Below are the code and all the weights of a small trained network. Each question names an input and a class and asks about switching units off, where a switched-off unit gives its printed mean instead of its output.

import numpy as np


def w(rows, s, z=0):
    codes = np.array(rows[::2]) - 128.0
    scale = np.full(codes.shape[1], s)
    scale[-1] = z or s
    return codes * scale


def f(y):
    return y / 2 * (1 + np.tanh(0.7978845608 * (y + 0.044715 * y**3)))


def log_softmax(a):
    a = a - a.max(-1, keepdims=True)
    return a - np.log(np.exp(a).sum(-1, keepdims=True))


def net(x, mask):
    res = np.array(x, float).reshape(1, 5) / 4 @ E
    y = f(res @ A[0][:, :-1].T + A[0][:, -1])
    res = res + np.where(mask, y, B[0][:, -1]) @ B[0][:, :-1]
    return log_softmax(res[-1] @ U[:, :-1].T + U[:, -1])


A, B = {}, {}
E = w([
[245,94,194,161,169,86,147,92,179,3,234,122],'x0',
[114,235,106,72,191,232,93,126,66,3,100,52],'x1',
[110,123,136,119,132,147,108,95,145,140,134,127],'x2',
[132,55,221,159,32,242,156,178,34,44,115,217],'x3',
[149,152,212,62,154,17,239,56,57,111,56,157],'x4',
],0.0056)
A[0] = w([
[107,84,79,204,119,203,43,224,199,132,195,71,1],'n0',
[198,119,179,183,151,132,160,89,184,57,229,126,176],'n1',
[151,40,154,214,38,47,166,124,209,255,146,209,114],'n2',
[219,109,147,187,161,94,103,103,163,56,219,120,55],'n3',
[139,182,58,82,234,27,79,75,208,191,142,18,206],'n4',
[57,134,72,116,77,168,124,159,116,213,33,133,151],'n5',
],0.0051,0.0012)
B[0] = w([
[26,60,196,64,223,64,224,198,183,102,59,103,194],'n0',
[48,201,138,139,107,116,145,184,64,242,174,130,184],'n1',
[159,214,133,112,152,254,167,146,146,81,114,20,227],'n2',
[40,204,101,131,136,102,62,100,34,181,160,95,177],'n3',
[196,84,254,172,75,147,91,248,67,60,147,102,254],'n4',
[87,193,134,155,117,84,106,133,7,160,208,136,191],'n5',
],0.007,0.0082)
U = w([
[162,82,185,183,50,157,105,173,98,75,150,137,178],'0',
[58,206,96,158,118,76,90,121,71,214,191,127,52],'1',
[156,206,115,97,163,231,150,123,151,84,100,58,126],'2',
[83,90,169,49,205,35,224,140,157,117,69,114,179],'3',
[130,139,131,168,129,127,110,137,131,128,129,149,238],'4',
[178,77,54,130,89,79,93,75,198,131,144,169,98],'5',
[170,49,26,150,134,69,96,38,214,150,117,177,3],'6',
[177,112,2,136,147,72,107,47,202,147,114,149,13],'7',
],0.007,0.0041)

Each question gives the input, the list of numbers given to net, and the class t.
The units are the neurons (one row each of A and B). Each row of codes is followed by its name. A weight is (code - 128) times the scale printed after its matrix; where a second scale follows, it is the last column's (A, B and U).
mask holds one flag per neuron, in row order. A switched-off neuron (its flag False) gives its mean, the last column of its row in B, instead of its output. The means were averaged over made-up inputs and are rounded, as every weight is.
A unit's drop is (log p(t) with every unit on - log p(t) with that unit switched off) / (log p(t) with every unit on - log p(t) with every unit switched off).
The circuit of an input: a set's keep is (log p(t) with only the set's units on - log p(t) with every unit switched off) / (log p(t) with every unit on - log p(t) with every unit switched off). Starting from all 6 units, units are removed one at a time, each time the one whose removal leaves the highest keep (on an exact tie, the one counted first), for as long as the keep stays at least 0.8.
units of the circuit, in order: the units of the circuit, biggest drop first
unit that matters most: the unit with the biggest drop
top k neurons: the k neurons with the biggest drops, biggest first
drop when u is switched off: that unit's drop, to one decimal
input [7,-1,5,-6,3], class 1: unit that matters most => n3
input [-4,0,6,6,-7], class 3: top 2 neurons => [n0; n4]
input [6,3,-2,1,-8], class 3: top 2 neurons => [n0; n5]
input [7,-8,3,-1,8], class 2: top 3 neurons => [n2; n5; n0]
input [3,5,-7,6,-6], class 4: top 2 neurons => [n4; n2]
input [5,-5,-3,4,4], class 1: units of the circuit, in order => [n1; n4]
input [7,-2,-5,1,7], class 1: top 4 neurons => [n1; n3; n0; n4]
input [3,-3,2,-6,5], class 0: top 2 neurons => [n4; n0]
input [7,2,-5,-4,-3], class 1: top 2 neurons => [n3; n1]
input [-8,-1,-7,7,6], class 1: top 4 neurons => [n5; n4; n0; n2]
input [8,-7,7,-5,-5], class 1: top 2 neurons => [n3; n1]
input [6,5,8,7,2], class 4: top 4 neurons => [n4; n2; n5; n1]
input [7,-6,-8,7,-7], class 4: units of the circuit, in order => [n4; n3]
input [-3,5,1,-6,-2], class 0: top 2 neurons => [n4; n2]
input [2,1,-7,-8,6], class 0: top 2 neurons => [n4; n0]
input [-6,6,3,-6,1], class 0: units of the circuit, in order => [n4; n2]
input [5,-1,3,-2,-2], class 1: units of the circuit, in order => [n3; n1]
input [-4,-5,5,3,3], class 2: units of the circuit, in order => [n2; n4]
input [-7,2,4,5,-4], class 1: units of the circuit, in order => [n5]
input [0,-7,5,1,3], class 2: drop when n0 is switched off => 0.1
input [-1,-8,-1,4,-6], class 2: drop when n2 is switched off => 0.8
input [5,-6,-1,-1,1], class 2: drop when n5 is switched off => 0.2
